Here is a tiny trained network, its code and every weight. The questions are about switching its units off for an input and a target symbol, where a switched-off unit gives its printed mean instead of its output.

import numpy as np


def w(rows, s, z=0):
    codes = np.array(rows[::2]) - 128.0
    scale = np.full(codes.shape[1], s)
    scale[-1] = z or s
    return codes * scale


def norm(h):
    return h / np.sqrt((h * h).mean(-1, keepdims=True) + 1e-5)


def f(y):
    return np.maximum(y, 0)


def softmax(a):
    e = np.exp(a - a.max(-1, keepdims=True))
    return e / e.sum(-1, keepdims=True)


def log_softmax(a):
    a = a - a.max(-1, keepdims=True)
    return a - np.log(np.exp(a).sum(-1, keepdims=True))


def net(x, mask):
    ids = ['ΘΞΣαβεζημπτφ'.index(c) for c in x.split()]
    T = len(ids)
    res = E[ids] + P[:T]
    r = norm(res)
    for j in range(3):
        rows = slice(4 * j, 4 * j + 4)
        q, k, v = (r @ M[0][rows].T for M in (Q, K, V))
        z = softmax(np.where(np.tri(T) > 0, q @ k.T / 4**0.5, -1e9)) @ v
        o = O[0][rows]
        res = res + np.where(mask[j], z, o[:, -1]) @ o[:, :-1]
    y = f(norm(res) @ A[0][:, :-1].T + A[0][:, -1])
    res = res + np.where(mask[3:11], y, B[0][:, -1]) @ B[0][:, :-1]
    return log_softmax(norm(res)[-1] @ U[:, :-1].T + U[:, -1])


Q, K, V, O, A, B = {}, {}, {}, {}, {}, {}
E = w([
[2,151,206,122],'Θ',
[71,113,165,173],'Ξ',
[49,106,165,196],'Σ',
[146,103,61,230],'α',
[101,40,151,194],'β',
[68,97,207,180],'ε',
[104,93,227,174],'ζ',
[143,97,240,113],'η',
[45,96,165,197],'μ',
[107,185,75,121],'π',
[113,171,74,127],'τ',
[134,120,201,85],'φ',
],0.014)
P = w([
[8,118,145,156],'0',
[89,176,185,217],'1',
[32,108,142,133],'2',
[117,177,164,210],'3',
[55,101,133,127],'4',
[135,171,157,198],'5',
[76,99,130,120],'6',
[154,164,146,190],'7',
[98,93,131,113],'8',
[175,156,139,178],'9',
[131,93,126,104],'10',
[200,161,124,152],'11',
[145,82,136,96],'12',
],0.013)
Q[0] = w([
[163,128,101,148],'H1',
[65,130,109,97],'H1',
[120,219,140,100],'H1',
[129,190,181,178],'H1',
[142,167,135,109],'H2',
[85,84,97,77],'H2',
[163,152,183,234],'H2',
[152,116,104,132],'H2',
[208,254,136,133],'H3',
[144,99,139,177],'H3',
[142,86,135,126],'H3',
[40,8,86,80],'H3',
],0.017)
K[0] = w([
[146,156,125,155],'H1',
[71,128,79,122],'H1',
[124,179,99,52],'H1',
[94,187,177,131],'H1',
[116,125,106,155],'H2',
[75,206,164,94],'H2',
[213,21,108,154],'H2',
[144,128,94,89],'H2',
[25,148,146,179],'H3',
[161,95,144,120],'H3',
[131,110,89,102],'H3',
[201,139,55,7],'H3',
],0.016)
V[0] = w([
[116,206,128,106],'H1',
[155,92,149,155],'H1',
[175,235,180,107],'H1',
[219,79,73,156],'H1',
[55,92,142,80],'H2',
[128,147,39,101],'H2',
[130,205,113,112],'H2',
[101,79,97,115],'H2',
[100,61,209,187],'H3',
[218,7,141,172],'H3',
[133,97,41,184],'H3',
[84,129,150,153],'H3',
],0.014)
O[0] = w([
[135,96,138,114,105],'H1',
[122,168,146,147,150],'H1',
[159,101,203,200,85],'H1',
[30,112,169,166,64],'H1',
[35,133,57,82,132],'H2',
[144,189,70,183,76],'H2',
[91,219,131,110,79],'H2',
[118,100,88,148,142],'H2',
[49,83,208,211,249],'H3',
[5,116,157,119,129],'H3',
[120,37,60,160,147],'H3',
[130,91,145,181,193],'H3',
],0.012,0.013)
A[0] = w([
[170,163,241,189,162],'N1',
[63,157,45,216,136],'N2',
[226,70,159,73,114],'N3',
[22,50,151,120,252],'N4',
[43,162,123,72,112],'N5',
[151,217,247,103,149],'N6',
[108,162,102,231,135],'N7',
[35,74,132,19,70],'N8',
],0.011,0.0037)
B[0] = w([
[128,145,29,135,196],'N1',
[151,220,211,123,165],'N2',
[188,151,57,76,142],'N3',
[219,133,53,23,248],'N4',
[117,223,121,151,142],'N5',
[110,195,126,85,149],'N6',
[91,177,200,159,170],'N7',
[58,117,205,255,165],'N8',
],0.015)
U = w([
[170,166,179,227,238],'Θ',
[95,98,109,75,132],'Ξ',
[226,158,94,114,231],'Σ',
[140,101,139,102,73],'α',
[67,144,20,170,5],'β',
[182,132,154,100,3],'ε',
[116,120,246,60,193],'ζ',
[64,101,82,137,36],'η',
[181,139,173,90,47],'μ',
[151,1,157,125,162],'π',
[185,159,56,85,165],'τ',
[143,215,153,79,246],'φ',
],0.014,0.0037)

Each question gives the input, a string of symbols that net reads in full, and the target symbol t.
The units are the heads (4 rows each of Q, K, V and O) and the neurons (one row each of A and B). Each row of codes is followed by its name. A weight is (code - 128) times the scale printed after its matrix; where a second scale follows, it is the last column's (O, A, B and U).
mask holds one flag per unit, heads first, then neurons. A switched-off unit (its flag False) gives its mean, the last column of its rows in O or B, instead of its output. The means were averaged over made-up inputs and are rounded, as every weight is.
A unit's drop is (log p(t) with every unit on - log p(t) with that unit switched off) / (log p(t) with every unit on - log p(t) with every unit switched off).
The circuit of an input: a set's keep is (log p(t) with only the set's units on - log p(t) with every unit switched off) / (log p(t) with every unit on - log p(t) with every unit switched off). Starting from all 11 units, units are removed one at a time, each time the one whose removal leaves the highest keep (on an exact tie, the one counted first), for as long as the keep stays at least 0.8.
units of the circuit, in order: the units of the circuit, biggest drop first
unit that matters most: the unit with the biggest drop
top k neurons: the k neurons with the biggest drops, biggest first
which heads matter: for each layer, one digit per head in row order, 1 if its drop is at least 0.15 and else 0, layers parted by /
input π μ ζ τ Θ, target τ: unit that matters most => H3
input α Σ β α α α α α Σ π, target Θ: which heads matter => 000
input φ α β ζ α, target π: which heads matter => 001
input ζ α β β α α β π Ξ Σ μ η, target π: units of the circuit, in order => (H3; N2)
input α ε ζ α α η, target Θ: units of the circuit, in order => (H3; N1)
input τ Σ α π β ζ ζ α π ζ π τ, target Θ: which heads matter => 011
input τ Σ ζ φ α, target φ: top 3 neurons => (N2; N4; N1)
input π α Σ β α τ φ α φ α β, target φ: top 2 neurons => (N5; N4)
input π α μ, target Σ: which heads matter => 001
input ζ Ξ α α β ζ η α φ φ α τ ζ, target τ: which heads matter => 001
input Ξ η α, target ζ: units of the circuit, in order => (N1; H2; N2)
input μ π α ζ α β ζ β α α α φ, target Θ: units of the circuit, in order => (H2; N4)
input α μ β Σ, target π: units of the circuit, in order => (H2; H3; N4; N1)
input α α ζ α τ α Σ β α τ η α β, target ζ: units of the circuit, in order => (N1; H3)
input α α η β η π α Σ Ξ α η α η, target ζ: units of the circuit, in order => (H3)
input α β β β τ μ φ α η, target φ: units of the circuit, in order => (H3; N6)
input Θ η Σ, target ζ: top 2 neurons => (N8; N3)
input Σ μ η β α, target ζ: which heads matter => 101
input α τ β, target τ: which heads matter => 111
input ζ ζ φ ζ Σ α β η, target π: unit that matters most => H2
input Θ π τ η α β β ζ π α α β α, target η: which heads matter => 101
input ζ ζ ε η μ β ζ η ζ ζ, target π: top 3 neurons => (N2; N1; N8)
input ζ μ α β ζ Ξ ζ Ξ ε ζ, target π: top 2 neurons => (N2; N8)
input α μ Σ ζ β α ζ ε φ, target φ: top 2 neurons => (N5; N6)
